Small tables with named rows and columns. After each table, cells are looked up by row and column.

geravog =
          benob    gora    zini  neveru     fut  vaviper  pifeto    bep     rif   fivas
zez       1.821   1.501   4.026   1.762  -4.942   -1.403  -7.821  0.884  -5.383   3.126
gukurab  -1.716   1.979   3.188  -3.389   4.314    6.494   3.003  2.722   4.974  -3.914
mameke   -0.164   3.129   4.484  -0.379  -0.906    0.052  -3.092  0.220   2.141   0.239
fip       1.583   4.917  -1.582   2.118   0.911    2.297   1.791  2.771  -0.110   1.630
roz       2.289   8.216  -3.718  -0.820   0.317    1.737  -5.337  0.648  -1.489  -0.914
paloda    2.738   5.239   3.424  -1.222  -1.341    2.282  -1.751  4.868  -1.556   0.324
mus       0.852   2.992   2.740  -2.009   2.965    4.497   1.560  3.506   2.006  -1.798
dogul     2.061  -4.762   7.351   2.396   2.705    0.759   2.250  2.427  -1.091   2.917
von       6.304   2.838  -0.142   5.232  -1.780    2.196  -1.186  1.394   2.039   6.426

What is the fivas of dogul in geravog? 2.917
What is the fut of mameke in geravog? -0.906
What is the bep of mus in geravog? 3.506
What is the fut of gukurab in geravog? 4.314
What is the rif of von in geravog? 2.039
What is the benob of paloda in geravog? 2.738
What is the fivas of zez in geravog? 3.126
What is the neveru of paloda in geravog? -1.222
What is the bep of von in geravog? 1.394
What is the benob of fip in geravog? 1.583
What is the vaviper of roz in geravog? 1.737
What is the zini of von in geravog? -0.142
What is the fut of dogul in geravog? 2.705
What is the zini of roz in geravog? -3.718
What is the rif of gukurab in geravog? 4.974
What is the fivas of paloda in geravog? 0.324
What is the rif of roz in geravog? -1.489
What is the fut of fip in geravog? 0.911

vos.tsv
	pugi	kobonu	bezi	fepudu	rak	zofa	zav	ninufu	vaka	tid
kilimi	1.459	4.162	5.588	4.927	2.342	6.146	5.525	5.529	5.158	9.906
met	6.719	6.287	9.841	8.594	7.617	7.872	4.805	2.526	2.956	8.153
saku	3.506	3.022	6.735	5.780	2.702	5.345	4.482	1.158	0.484	4.379

What is the fepudu of kilimi in vos?
4.927
What is the rak of saku in vos?
2.702
What is the fepudu of saku in vos?
5.780
What is the kobonu of kilimi in vos?
4.162
What is the vaka of met in vos?
2.956
What is the bezi of kilimi in vos?
5.588
What is the zofa of met in vos?
7.872
What is the zav of met in vos?
4.805
What is the ninufu of saku in vos?
1.158
What is the bezi of met in vos?
9.841
What is the pugi of kilimi in vos?
1.459
What is the tid of met in vos?
8.153
What is the rak of met in vos?
7.617
What is the kobonu of saku in vos?
3.022
What is the rak of kilimi in vos?
2.342

Table gonak
          ren   zat   sok  golobul  fini  nafe   tir  vanabe  logoti
mebirip   518   476   668      241   649   357   118    -134     659
puru      579    32   291      322   317   179   281      59     439
seg        95    54   -37      206    40  -352   528     140    -194
kimev      12   101   168      -16   347    67  -204     180    -270
nededas  -238  -587  -286     -556  -336  -316   101     188    -511

nededas, sok => -286
puru, tir => 281
kimev, vanabe => 180
kimev, fini => 347
seg, zat => 54
mebirip, tir => 118
seg, vanabe => 140
nededas, tir => 101
puru, vanabe => 59
seg, nafe => -352
puru, nafe => 179
nededas, golobul => -556
Which row has the largest tir? seg

mek.csv
,banaf,saz,kisegaz,zif,fep,popumen,lapefu,gako,zef,ruf
bememob,271,301,311,389,304,276,342,375,348,376
rused,205,399,125,232,167,335,435,364,701,360
gitik,271,383,311,336,332,327,373,398,436,392
kera,29,465,172,127,167,284,279,285,789,282
vuf,227,416,218,206,250,327,326,274,701,313
duzefeb,315,350,287,389,359,344,357,341,436,298
tivalo,227,334,264,336,304,293,389,375,436,408
gekim,293,301,334,415,387,318,357,330,392,392
zapekif,139,416,334,232,112,242,232,341,569,235
mubaze,249,301,264,363,387,301,357,375,436,376
sak,161,449,102,206,277,310,342,307,745,298
raletil,227,367,172,258,140,335,404,341,657,408

What is the popumen of bememob in mek? 276
What is the saz of gekim in mek? 301
What is the zif of zapekif in mek? 232
What is the banaf of rused in mek? 205
What is the popumen of tivalo in mek? 293
What is the gako of rused in mek? 364
What is the lapefu of mubaze in mek? 357
What is the kisegaz of zapekif in mek? 334
What is the popumen of mubaze in mek? 301
What is the banaf of vuf in mek? 227
What is the gako of sak in mek? 307
What is the zif of sak in mek? 206
What is the lapefu of kera in mek? 279
What is the ruf of raletil in mek? 408

muv
|  | moz | segide | zam | gufu | zoze | vitato | sek | lep |
|---|---|---|---|---|---|---|---|---|
| gadivi | 102 | 116 | 88 | 135 | 172 | 98 | 93 | 99 |
| lef | 101 | 88 | 124 | 60 | 51 | 101 | 115 | 111 |
| mub | 218 | 190 | 53 | 162 | 27 | 227 | 61 | 1 |

vitato of mub is 227
lep of mub is 1
segide of mub is 190
moz of lef is 101
gufu of lef is 60
moz of mub is 218
sek of mub is 61
sek of gadivi is 93
vitato of lef is 101
zam of mub is 53

zir.tsv
	vobutub	vagek	faboz	lozuv	nuku	karepa
pano	2.733	3.726	4.196	0.102	4.960	-4.056
tubok	3.559	6.089	7.285	-6.991	-1.547	1.502
getur	2.465	1.202	-3.797	4.636	-3.648	3.008
lenuz	4.175	1.589	-1.652	6.652	-2.014	0.677
dobuge	-0.426	-0.387	-4.376	6.931	4.464	-0.350
dezu	-9.432	-8.409	-2.746	-3.060	8.949	-0.294
semokil	-7.378	-4.878	-1.612	-1.031	9.580	1.266
gorizer	-7.696	-6.814	-2.339	-1.803	6.595	-0.069
dun	-5.112	-5.122	-1.195	-2.544	5.268	0.117
regage	6.173	4.562	0.625	5.183	-4.097	0.311
tem	5.730	4.227	-0.127	5.626	-4.116	1.106
foni	-4.496	-0.542	0.871	-4.164	-0.139	2.689

What is the lozuv of dezu in zir?
-3.060
What is the karepa of tem in zir?
1.106
What is the nuku of regage in zir?
-4.097
What is the vobutub of dobuge in zir?
-0.426
What is the karepa of gorizer in zir?
-0.069
What is the karepa of dobuge in zir?
-0.350
What is the vagek of pano in zir?
3.726

